Here is a tiny trained network, its code and every weight. The questions are about switching its units off for an input and a class, where a switched-off unit gives its printed mean instead of its output.

import numpy as np


def w(rows, s, z=0):
    codes = np.array(rows[::2]) - 128.0
    scale = np.full(codes.shape[1], s)
    scale[-1] = z or s
    return codes * scale


def f(y):
    return np.maximum(y, 0)


def log_softmax(a):
    a = a - a.max(-1, keepdims=True)
    return a - np.log(np.exp(a).sum(-1, keepdims=True))


def net(x, mask):
    res = np.array(x, float).reshape(1, 5) / 4 @ E
    y = f(res @ A[0][:, :-1].T + A[0][:, -1])
    res = res + np.where(mask, y, B[0][:, -1]) @ B[0][:, :-1]
    return log_softmax(res[-1] @ U[:, :-1].T + U[:, -1])


A, B = {}, {}
E = w([
[198,113,126,44,188,147,229,140,207,91,101],'x0',
[216,120,115,131,175,161,167,85,145,169,110],'x1',
[175,27,92,131,68,82,167,191,154,168,49],'x2',
[105,140,88,170,154,176,83,144,147,243,132],'x3',
[142,125,207,108,176,9,133,254,141,136,164],'x4',
],0.0074)
A[0] = w([
[60,111,149,137,46,77,79,175,88,84,143,183],'neuron 0',
[181,79,84,125,148,139,182,167,204,194,70,181],'neuron 1',
[233,106,133,112,165,92,167,202,230,160,116,245],'neuron 2',
[55,175,177,145,153,183,87,109,94,136,228,149],'neuron 3',
[91,188,100,121,135,221,111,48,127,116,148,233],'neuron 4',
[78,212,125,139,170,176,90,62,137,154,184,125],'neuron 5',
[137,138,95,149,97,163,155,71,134,124,98,102],'neuron 6',
[111,194,123,144,172,196,116,108,111,126,167,138],'neuron 7',
[48,187,158,189,110,76,45,116,55,153,221,233],'neuron 8',
[167,94,68,146,98,185,148,52,131,123,78,133],'neuron 9',
[31,111,121,123,72,26,81,137,61,57,146,180],'neuron 10',
[130,158,107,135,157,255,93,42,93,128,137,254],'neuron 11',
[147,136,51,154,89,193,120,31,114,125,107,132],'neuron 12',
[117,102,109,140,92,137,134,81,115,129,77,151],'neuron 13',
[89,146,167,224,111,75,55,194,35,168,175,179],'neuron 14',
[161,90,105,128,84,171,171,73,145,115,48,146],'neuron 15',
[75,173,105,175,112,180,98,93,121,133,160,182],'neuron 16',
[178,97,176,38,154,99,217,160,174,87,124,173],'neuron 17',
[157,107,174,31,190,70,189,136,147,23,149,155],'neuron 18',
[124,48,87,183,115,113,93,169,176,243,79,155],'neuron 19',
[160,54,109,132,131,104,159,181,181,183,84,154],'neuron 20',
],0.0063,0.0035)
B[0] = w([
[101,61,166,182,36,130,176,194,123,97,121,199],'neuron 0',
[115,138,86,34,123,131,93,110,78,191,83,221],'neuron 1',
[163,176,99,60,126,61,59,131,112,206,133,246],'neuron 2',
[69,155,89,166,83,152,84,128,196,96,186,209],'neuron 3',
[90,146,88,127,168,237,126,80,146,69,124,239],'neuron 4',
[47,177,63,144,137,189,65,76,195,105,155,208],'neuron 5',
[154,95,142,115,185,181,174,55,103,89,95,174],'neuron 6',
[92,182,93,107,150,161,80,106,172,108,135,191],'neuron 7',
[115,113,130,226,106,133,104,127,139,81,206,243],'neuron 8',
[182,74,135,89,199,187,170,65,47,76,66,207],'neuron 9',
[88,82,189,188,64,156,176,219,141,79,128,208],'neuron 10',
[97,144,81,123,198,241,125,5,144,54,119,254],'neuron 11',
[153,74,141,135,208,254,167,24,93,31,81,219],'neuron 12',
[163,109,137,132,123,143,135,122,94,88,88,173],'neuron 13',
[140,77,135,219,97,86,91,146,86,108,192,220],'neuron 14',
[218,56,153,57,190,160,180,130,60,108,67,199],'neuron 15',
[118,130,111,164,178,159,111,91,143,82,151,203],'neuron 16',
[201,184,159,18,160,86,139,176,147,144,148,225],'neuron 17',
[197,190,221,43,157,79,160,148,214,88,167,223],'neuron 18',
[99,91,71,121,40,122,101,135,56,174,56,210],'neuron 19',
[97,172,94,91,86,118,100,155,99,221,109,205],'neuron 20',
],0.0065,0.0089)
U = w([
[172,57,113,107,191,178,216,68,74,82,49,40],'0',
[112,41,171,241,74,75,127,176,99,118,178,218],'1',
[199,200,172,51,220,38,130,133,186,153,186,138],'2',
[29,198,52,158,150,169,79,80,234,104,177,43],'3',
[118,126,204,84,73,114,254,189,201,82,118,71],'4',
[116,121,15,82,79,89,84,143,81,235,59,254],'5',
],0.0069,0.00082)

Each question gives the input, the list of numbers given to net, and the class t.
The units are the neurons (one row each of A and B). Each row of codes is followed by its name. A weight is (code - 128) times the scale printed after its matrix; where a second scale follows, it is the last column's (A, B and U).
mask holds one flag per neuron, in row order. A switched-off neuron (its flag False) gives its mean, the last column of its row in B, instead of its output. The means were averaged over made-up inputs and are rounded, as every weight is.
A unit's drop is (log p(t) with every unit on - log p(t) with that unit switched off) / (log p(t) with every unit on - log p(t) with every unit switched off).
The circuit of an input: a set's keep is (log p(t) with only the set's units on - log p(t) with every unit switched off) / (log p(t) with every unit on - log p(t) with every unit switched off). Starting from the 12 units with the biggest drops (on a tie, the unit counted first), units are removed one at a time, each time the one whose removal leaves the highest keep (on an exact tie, the one counted first), for as long as the keep stays at least 0.8.
units of the circuit, in order: the units of the circuit, biggest drop first
top k neurons: the k neurons with the biggest drops, biggest first
drop of u: that unit's drop, to one decimal
input [-5,3,4,4,1], class 5: units of the circuit, in order : [neuron 19]
input [6,1,8,-3,2], class 2: top 2 neurons : [neuron 18; neuron 17]
input [-5,6,-1,-7,6], class 1: units of the circuit, in order : [neuron 14; neuron 11]
input [-7,-5,4,5,-5], class 1: units of the circuit, in order : [neuron 14; neuron 0]
input [8,5,8,0,2], class 5: top 2 neurons : [neuron 1; neuron 20]
input [7,-6,8,8,-6], class 5: top 3 neurons : [neuron 20; neuron 19; neuron 1]
input [5,7,4,0,-1], class 5: top 3 neurons : [neuron 2; neuron 1; neuron 20]
input [2,-2,-1,6,-6], class 0: top 2 neurons : [neuron 12; neuron 9]
input [7,-6,7,6,8], class 5: top 2 neurons : [neuron 19; neuron 20]
input [2,-3,1,-5,2], class 4: top 2 neurons : [neuron 10; neuron 0]
input [-3,1,1,6,5], class 1: top 2 neurons : [neuron 14; neuron 8]
input [7,-7,-2,5,-6], class 0: drop of neuron 0 : -0.1
input [-4,-6,6,8,-5], class 1: drop of neuron 14 : 0.4
input [-1,-1,6,7,-3], class 5: drop of neuron 19 : 0.5
input [5,3,1,6,5], class 5: drop of neuron 1 : 0.2
